Here is a tiny trained network, its code and every weight. The questions are about switching its units off for an input and a class, where a switched-off unit gives its printed mean instead of its output.

import numpy as np


def w(rows, s, z=0):
    codes = np.array(rows[::2]) - 128.0
    scale = np.full(codes.shape[1], s)
    scale[-1] = z or s
    return codes * scale


def f(y):
    return np.maximum(y, 0)


def log_softmax(a):
    a = a - a.max(-1, keepdims=True)
    return a - np.log(np.exp(a).sum(-1, keepdims=True))


def net(x, mask):
    res = np.array(x, float).reshape(1, 5) / 4 @ E
    y = f(res @ A[0][:, :-1].T + A[0][:, -1])
    res = res + np.where(mask, y, B[0][:, -1]) @ B[0][:, :-1]
    return log_softmax(res[-1] @ U[:, :-1].T + U[:, -1])


A, B = {}, {}
E = w([
[141,126,202,94,122,39,123,159,204],'x0',
[8,174,139,57,113,132,213,59,50],'x1',
[50,155,163,230,175,129,120,73,133],'x2',
[124,100,151,101,182,200,174,228,165],'x3',
[96,109,217,110,46,151,131,97,216],'x4',
],0.012)
A[0] = w([
[117,133,148,137,70,110,111,120,166,90],'N0',
[100,108,73,89,122,101,168,106,82,170],'N1',
[91,115,175,161,164,168,101,156,200,150],'N2',
[112,72,60,109,142,250,131,160,58,153],'N3',
[124,61,158,77,155,141,143,187,182,193],'N4',
[146,185,126,153,123,21,60,189,151,253],'N5',
[90,122,168,106,150,170,155,143,172,106],'N6',
[74,149,119,131,99,122,153,85,86,130],'N7',
[169,125,28,157,152,193,151,111,94,213],'N8',
[121,154,185,140,59,101,126,79,128,80],'N9',
[77,211,109,114,77,121,214,53,108,208],'N10',
[76,105,154,104,121,87,90,115,203,165],'N11',
[143,125,118,182,192,105,18,150,114,169],'N12',
[94,102,73,220,144,61,68,131,152,147],'N13',
],0.011,0.0033)
B[0] = w([
[124,80,146,152,106,183,78,150,152,176],'N0',
[146,133,101,30,75,53,155,149,99,194],'N1',
[136,152,217,182,129,136,165,120,119,215],'N2',
[67,203,102,128,144,192,123,196,21,232],'N3',
[147,187,143,103,112,106,218,196,220,233],'N4',
[174,35,43,134,157,126,131,115,166,247],'N5',
[104,164,202,142,150,112,172,145,167,184],'N6',
[86,93,67,75,179,38,177,98,124,199],'N7',
[109,147,65,150,105,155,111,108,39,231],'N8',
[121,85,152,137,90,139,83,148,80,193],'N9',
[54,120,164,64,148,55,62,99,141,242],'N10',
[186,57,254,112,98,171,79,171,170,203],'N11',
[183,114,63,172,171,91,202,68,117,248],'N12',
[174,48,164,204,127,117,126,62,54,228],'N13',
],0.0085,0.015)
U = w([
[187,133,66,147,68,172,60,130,215,32],'0',
[110,195,104,105,151,190,113,188,8,93],'1',
[200,112,105,67,151,99,120,208,180,76],'2',
[128,87,222,145,79,169,2,182,156,61],'3',
[138,179,236,133,165,181,203,169,166,73],'4',
[35,135,148,23,149,32,70,89,84,254],'5',
[223,71,153,176,211,112,125,49,65,108],'6',
],0.0094,0.002)

Each question gives the input, the list of numbers given to net, and the class t.
The units are the neurons (one row each of A and B). Each row of codes is followed by its name. A weight is (code - 128) times the scale printed after its matrix; where a second scale follows, it is the last column's (A, B and U).
mask holds one flag per neuron, in row order. A switched-off neuron (its flag False) gives its mean, the last column of its row in B, instead of its output. The means were averaged over made-up inputs and are rounded, as every weight is.
A unit's drop is (log p(t) with every unit on - log p(t) with that unit switched off) / (log p(t) with every unit on - log p(t) with every unit switched off).
The circuit of an input: a set's keep is (log p(t) with only the set's units on - log p(t) with every unit switched off) / (log p(t) with every unit on - log p(t) with every unit switched off). Starting from the 12 units with the biggest drops (on a tie, the unit counted first), units are removed one at a time, each time the one whose removal leaves the highest keep (on an exact tie, the one counted first), for as long as the keep stays at least 0.8.
circuit, biggest first: the units of the circuit, biggest drop first
top k neurons: the k neurons with the biggest drops, biggest first
drop of u: that unit's drop, to one decimal
input [-3,0,-1,-5,-5], class 1: circuit, biggest first => (N8, N3)
input [-6,-4,-6,6,3], class 1: circuit, biggest first => (N3)
input [-6,2,-2,-7,-8], class 5: top 3 neurons => (N10, N7, N1)
input [-8,4,4,7,7], class 5: top 2 neurons => (N10, N7)
input [2,-2,1,2,-1], class 4: top 3 neurons => (N8, N13, N7)
input [5,-8,-8,-8,7], class 3: top 2 neurons => (N11, N0)
input [6,4,-5,3,5], class 4: top 2 neurons => (N4, N6)
input [1,4,-7,5,-1], class 1: top 2 neurons => (N3, N11)
input [8,-6,1,7,7], class 4: drop of N4 => 0.7
input [-6,4,6,-7,-6], class 5: drop of N6 => 0.0
input [-8,7,2,3,-2], class 5: drop of N10 => 2.4
input [4,0,3,1,7], class 3: drop of N9 => 0.2
